Here is a tiny trained network, its code and every weight. The questions are about switching its units off for an input and a target symbol, where a switched-off unit gives its printed mean instead of its output.

import numpy as np


def w(rows, s, z=0):
    codes = np.array(rows[::2]) - 128.0
    scale = np.full(codes.shape[1], s)
    scale[-1] = z or s
    return codes * scale


def f(y):
    return y / 2 * (1 + np.tanh(0.7978845608 * (y + 0.044715 * y**3)))


def softmax(a):
    e = np.exp(a - a.max(-1, keepdims=True))
    return e / e.sum(-1, keepdims=True)


def log_softmax(a):
    a = a - a.max(-1, keepdims=True)
    return a - np.log(np.exp(a).sum(-1, keepdims=True))


def net(x, mask):
    ids = ['αβγδεζηλμπστφψω'.index(c) for c in x.split()]
    T = len(ids)
    res = E[ids] + P[:T]
    q, k, v = (res @ M[0].T for M in (Q, K, V))
    z = softmax(np.where(np.tri(T) > 0, q @ k.T / 4**0.5, -1e9)) @ v
    res = res + np.where(mask[0], z, O[0][:, -1]) @ O[0][:, :-1]
    y = f(res @ A[0][:, :-1].T + A[0][:, -1])
    res = res + np.where(mask[1:25], y, B[0][:, -1]) @ B[0][:, :-1]
    return log_softmax(res[-1] @ U[:, :-1].T + U[:, -1])


Q, K, V, O, A, B = {}, {}, {}, {}, {}, {}
E = w([
[57,83,72,73,167,55],'α',
[193,143,132,95,112,175],'β',
[34,169,93,91,88,126],'γ',
[77,65,35,101,154,79],'δ',
[188,171,121,134,125,160],'ε',
[89,44,47,92,139,104],'ζ',
[71,217,113,93,133,88],'η',
[182,91,137,117,191,96],'λ',
[45,127,58,121,54,172],'μ',
[1,101,32,130,153,50],'π',
[118,75,172,105,160,116],'σ',
[115,118,41,149,63,192],'τ',
[149,77,158,102,172,109],'φ',
[133,179,142,150,110,162],'ψ',
[32,57,52,81,134,83],'ω',
],0.019)
P = w([
[67,29,136,206,165,13],'0',
[53,79,115,214,210,155],'1',
[84,98,87,124,197,129],'2',
[73,106,96,158,152,114],'3',
[90,111,98,165,66,52],'4',
[121,144,103,84,97,40],'5',
[110,143,88,125,95,117],'6',
[98,184,75,129,149,221],'7',
[135,199,85,58,127,153],'8',
[124,191,77,120,65,161],'9',
[135,213,85,109,3,90],'10',
[114,238,88,99,50,138],'11',
],0.011)
Q[0] = w([
[73,130,30,96,197,185],'head 0',
[124,183,147,76,147,91],'head 0',
[176,135,253,171,188,199],'head 0',
[170,111,130,157,119,129],'head 0',
],0.029)
K[0] = w([
[161,193,131,120,2,105],'head 0',
[145,120,106,65,146,110],'head 0',
[127,15,149,159,169,41],'head 0',
[99,92,148,136,145,145],'head 0',
],0.035)
V[0] = w([
[140,18,171,5,141,144],'head 0',
[32,85,210,103,37,194],'head 0',
[87,144,87,103,170,88],'head 0',
[73,187,220,96,171,99],'head 0',
],0.02)
O[0] = w([
[124,200,117,97,17,109,52],'head 0',
[5,141,209,85,105,118,151],'head 0',
[149,185,133,178,153,121,255],'head 0',
[93,186,123,74,173,135,111],'head 0',
],0.021,0.015)
A[0] = w([
[153,118,202,160,78,136,151],'neuron 0',
[144,134,88,89,150,140,110],'neuron 1',
[109,133,158,141,141,145,104],'neuron 2',
[115,86,117,135,51,167,149],'neuron 3',
[177,152,245,101,123,138,51],'neuron 4',
[83,75,64,119,63,143,37],'neuron 5',
[110,139,106,144,135,181,142],'neuron 6',
[70,82,77,120,77,125,72],'neuron 7',
[181,117,199,137,124,133,89],'neuron 8',
[58,118,45,62,125,129,168],'neuron 9',
[91,135,24,122,122,106,105],'neuron 10',
[199,148,180,54,137,141,255],'neuron 11',
[186,118,172,149,157,128,122],'neuron 12',
[124,155,141,119,149,95,51],'neuron 13',
[101,174,107,128,135,107,204],'neuron 14',
[137,106,106,158,119,150,232],'neuron 15',
[109,104,71,114,64,137,118],'neuron 16',
[120,158,133,90,156,113,74],'neuron 17',
[83,137,102,83,122,124,45],'neuron 18',
[198,170,216,114,135,124,43],'neuron 19',
[95,124,124,123,147,101,203],'neuron 20',
[110,143,158,138,122,110,89],'neuron 21',
[110,64,106,125,92,148,30],'neuron 22',
[80,91,35,111,118,117,133],'neuron 23',
],0.013,0.0066)
B[0] = w([
[6,116,88,94,126,102,201],'neuron 0',
[94,153,84,222,167,94,175],'neuron 1',
[183,136,90,88,85,111,215],'neuron 2',
[152,100,139,119,162,82,189],'neuron 3',
[211,21,132,179,211,159,149],'neuron 4',
[233,47,231,108,153,186,173],'neuron 5',
[115,115,139,125,132,64,181],'neuron 6',
[176,232,81,242,176,242,186],'neuron 7',
[81,67,94,192,118,145,159],'neuron 8',
[117,40,172,117,80,231,195],'neuron 9',
[130,219,166,88,102,179,184],'neuron 10',
[74,110,234,123,96,48,159],'neuron 11',
[39,171,174,125,54,177,253],'neuron 12',
[138,98,93,95,142,180,191],'neuron 13',
[128,53,172,47,133,136,244],'neuron 14',
[208,134,159,115,109,74,215],'neuron 15',
[105,133,107,116,210,29,165],'neuron 16',
[154,152,59,200,74,61,192],'neuron 17',
[220,146,99,174,30,112,167],'neuron 18',
[157,128,46,83,164,236,187],'neuron 19',
[165,178,188,138,125,120,245],'neuron 20',
[118,84,60,83,156,167,180],'neuron 21',
[128,248,80,122,77,105,190],'neuron 22',
[32,22,41,93,167,48,179],'neuron 23',
],0.014,0.018)
U = w([
[153,167,120,98,152,160,49],'α',
[187,109,130,143,189,141,134],'β',
[150,100,176,108,112,130,211],'γ',
[167,167,144,157,115,114,87],'δ',
[121,132,64,136,120,103,156],'ε',
[158,122,174,138,148,69,173],'ζ',
[120,170,130,149,210,126,93],'η',
[82,128,158,157,106,126,71],'λ',
[128,134,152,169,144,196,180],'μ',
[117,142,255,148,150,128,231],'π',
[117,121,91,115,150,156,53],'σ',
[163,94,152,225,132,120,116],'τ',
[131,143,76,160,99,147,3],'φ',
[97,84,155,145,168,133,181],'ψ',
[92,160,174,93,128,106,168],'ω',
],0.0068,0.0057)

Each question gives the input, a string of symbols that net reads in full, and the target symbol t.
The units are the heads (4 rows each of Q, K, V and O) and the neurons (one row each of A and B). Each row of codes is followed by its name. A weight is (code - 128) times the scale printed after its matrix; where a second scale follows, it is the last column's (O, A, B and U).
mask holds one flag per unit, heads first, then neurons. A switched-off unit (its flag False) gives its mean, the last column of its rows in O or B, instead of its output. The means were averaged over made-up inputs and are rounded, as every weight is.
A unit's drop is (log p(t) with every unit on - log p(t) with that unit switched off) / (log p(t) with every unit on - log p(t) with every unit switched off).
The circuit of an input: a set's keep is (log p(t) with only the set's units on - log p(t) with every unit switched off) / (log p(t) with every unit on - log p(t) with every unit switched off). Starting from the 12 units with the biggest drops (on a tie, the unit counted first), units are removed one at a time, each time the one whose removal leaves the highest keep (on an exact tie, the one counted first), for as long as the keep stays at least 0.8.
units of the circuit, in order: the units of the circuit, biggest drop first
unit that matters most: the unit with the biggest drop
top k neurons: the k neurons with the biggest drops, biggest first
input π σ λ η ω λ φ α α ψ δ σ, target α: units of the circuit, in order : [head 0; neuron 19]
input λ π μ π λ, target μ: units of the circuit, in order : [head 0; neuron 12; neuron 19]
input π ψ δ π γ ψ φ π ζ δ, target ψ: units of the circuit, in order : [head 0; neuron 23; neuron 22]
input π α π τ λ π, target τ: units of the circuit, in order : [head 0]
input η τ ψ ε ψ, target λ: top 2 neurons : [neuron 0; neuron 12]
input η ω φ τ τ η ζ τ σ ε σ δ, target ε: units of the circuit, in order : [head 0; neuron 23; neuron 22]
input η α β β λ φ μ δ, target μ: units of the circuit, in order : [head 0; neuron 7]
input ψ φ π α, target ψ: units of the circuit, in order : [head 0; neuron 23]
input γ γ π μ λ ψ, target μ: units of the circuit, in order : [neuron 12; head 0; neuron 19]
input φ ψ ψ μ ω ε ψ γ λ ψ β δ, target β: units of the circuit, in order : [head 0; neuron 5; neuron 7; neuron 12]
input ε τ ψ ψ σ ψ η β ψ ζ, target ψ: units of the circuit, in order : [head 0; neuron 23]
input ζ π φ, target ε: units of the circuit, in order : [head 0; neuron 0]
input φ ζ ζ δ δ π δ, target δ: top 2 neurons : [neuron 15; neuron 10]
input α σ φ ψ π ψ φ φ, target μ: unit that matters most : neuron 12
input ζ β α φ α α γ ω π ε π, target ε: top 2 neurons : [neuron 23; neuron 22]
input β ε ζ μ φ ψ γ φ ψ λ φ λ, target π: top 3 neurons : [neuron 11; neuron 17; neuron 2]
input π π τ δ φ π γ μ α α, target μ: top 2 neurons : [neuron 7; neuron 21]
input ψ η π μ π α α ζ σ δ ω ζ, target μ: top 2 neurons : [neuron 7; neuron 21]
input σ τ τ φ α λ π ω π π δ, target τ: top 2 neurons : [neuron 5; neuron 7]
input π δ π, target π: unit that matters most : head 0
input π β δ ψ, target μ: top 2 neurons : [neuron 12; neuron 19]
